Below is a small trained network, with its code and all its weights. Each question gives an input and a class and asks what happens when units are switched off, that is, made to give their printed mean instead of their output.

import numpy as np


def w(rows, s, z=0):
    codes = np.array(rows[::2]) - 128.0
    scale = np.full(codes.shape[1], s)
    scale[-1] = z or s
    return codes * scale


def norm(h):
    return h / np.sqrt((h * h).mean(-1, keepdims=True) + 1e-5)


def f(y):
    return np.maximum(y, 0)


def log_softmax(a):
    a = a - a.max(-1, keepdims=True)
    return a - np.log(np.exp(a).sum(-1, keepdims=True))


def net(x, mask):
    res = np.array(x, float).reshape(1, 7) / 4 @ E
    u = 0
    for l in range(2):
        y = f(norm(res) @ A[l][:, :-1].T + A[l][:, -1])
        res = res + np.where(mask[u : u + 3], y, B[l][:, -1]) @ B[l][:, :-1]
        u += 3
    return log_softmax(norm(res)[-1] @ U[:, :-1].T + U[:, -1])


A, B = {}, {}
E = w([
[210,114,132,95,209,135,211,95,165],'x0',
[153,40,62,100,105,149,155,195,21],'x1',
[19,108,173,103,65,95,111,97,96],'x2',
[130,186,182,63,144,119,61,183,88],'x3',
[88,131,63,17,69,229,136,59,115],'x4',
[104,177,232,65,9,168,142,141,48],'x5',
[102,73,201,97,156,255,132,102,216],'x6',
],0.006)
A[0] = w([
[214,99,147,97,135,138,155,144,2,20],'0.n0',
[55,89,95,71,96,218,120,155,113,2],'0.n1',
[171,115,135,71,126,125,186,191,39,10],'0.n2',
],0.0059,0.004)
B[0] = w([
[136,151,159,133,110,154,203,239,52,245],'0.n0',
[177,87,52,98,172,160,1,84,97,249],'0.n1',
[170,89,117,78,144,188,200,204,98,232],'0.n2',
],0.0092,0.0019)
A[1] = w([
[117,123,228,79,159,145,151,127,213,4],'1.n0',
[184,149,170,239,226,192,187,78,209,34],'1.n1',
[105,141,2,72,117,125,193,148,112,124],'1.n2',
],0.0056,0.0043)
B[1] = w([
[14,98,176,227,169,110,59,206,112,165],'1.n0',
[187,164,87,151,95,193,191,154,208,252],'1.n1',
[93,86,254,97,162,72,156,90,121,246],'1.n2',
],0.0083,0.0036)
U = w([
[220,200,63,120,224,81,127,132,188,63],'0',
[70,244,207,85,9,116,82,109,84,71],'1',
[99,102,88,238,126,6,81,198,79,144],'2',
[72,150,230,178,169,164,108,163,224,54],'3',
[204,121,78,192,128,198,220,141,254,115],'4',
[84,73,96,76,121,105,190,2,121,67],'5',
[173,104,155,70,114,151,215,234,24,254],'6',
[91,57,77,55,116,239,30,97,97,166],'7',
],0.014,0.0026)

Each question gives the input, the list of numbers given to net, and the class t.
The units are the neurons (one row each of A and B). Each row of codes is followed by its name. A weight is (code - 128) times the scale printed after its matrix; where a second scale follows, it is the last column's (A, B and U).
mask holds one flag per neuron, layer by layer. A switched-off neuron (its flag False) gives its mean, the last column of its row in B, instead of its output. The means were averaged over made-up inputs and are rounded, as every weight is.
A unit's drop is (log p(t) with every unit on - log p(t) with that unit switched off) / (log p(t) with every unit on - log p(t) with every unit switched off).
The circuit of an input: a set's keep is (log p(t) with only the set's units on - log p(t) with every unit switched off) / (log p(t) with every unit on - log p(t) with every unit switched off). Starting from all 6 units, units are removed one at a time, each time the one whose removal leaves the highest keep (on an exact tie, the one counted first), for as long as the keep stays at least 0.8.
circuit, biggest first: the units of the circuit, biggest drop first
most important unit: the unit with the biggest drop
top k neurons: the k neurons with the biggest drops, biggest first
drop of u: that unit's drop, to one decimal
input [-5,-5,4,7,3,-2,4], class 7: circuit, biggest first => 0.n1; 1.n2
input [-5,7,5,-1,-3,2,-8], class 6: circuit, biggest first => 0.n2; 0.n0
input [-1,6,-1,0,-7,-8,2], class 4: circuit, biggest first => 1.n1; 0.n1; 1.n0
input [5,5,7,-1,-5,-1,-8], class 6: top 2 neurons => 0.n2; 0.n0
input [-3,1,5,0,7,-8,-7], class 5: most important unit => 1.n2
input [6,7,-4,2,5,-6,-2], class 6: top 2 neurons => 0.n0; 1.n2
input [-1,-1,-2,-4,-5,4,2], class 4: top 2 neurons => 1.n1; 1.n2
input [-2,-2,-1,0,-6,-5,3], class 4: drop of 1.n1 => 0.6
input [6,-8,-2,-5,-8,4,-7], class 4: drop of 1.n1 => 0.8
input [-1,0,-3,3,7,8,1], class 7: drop of 0.n1 => 1.0
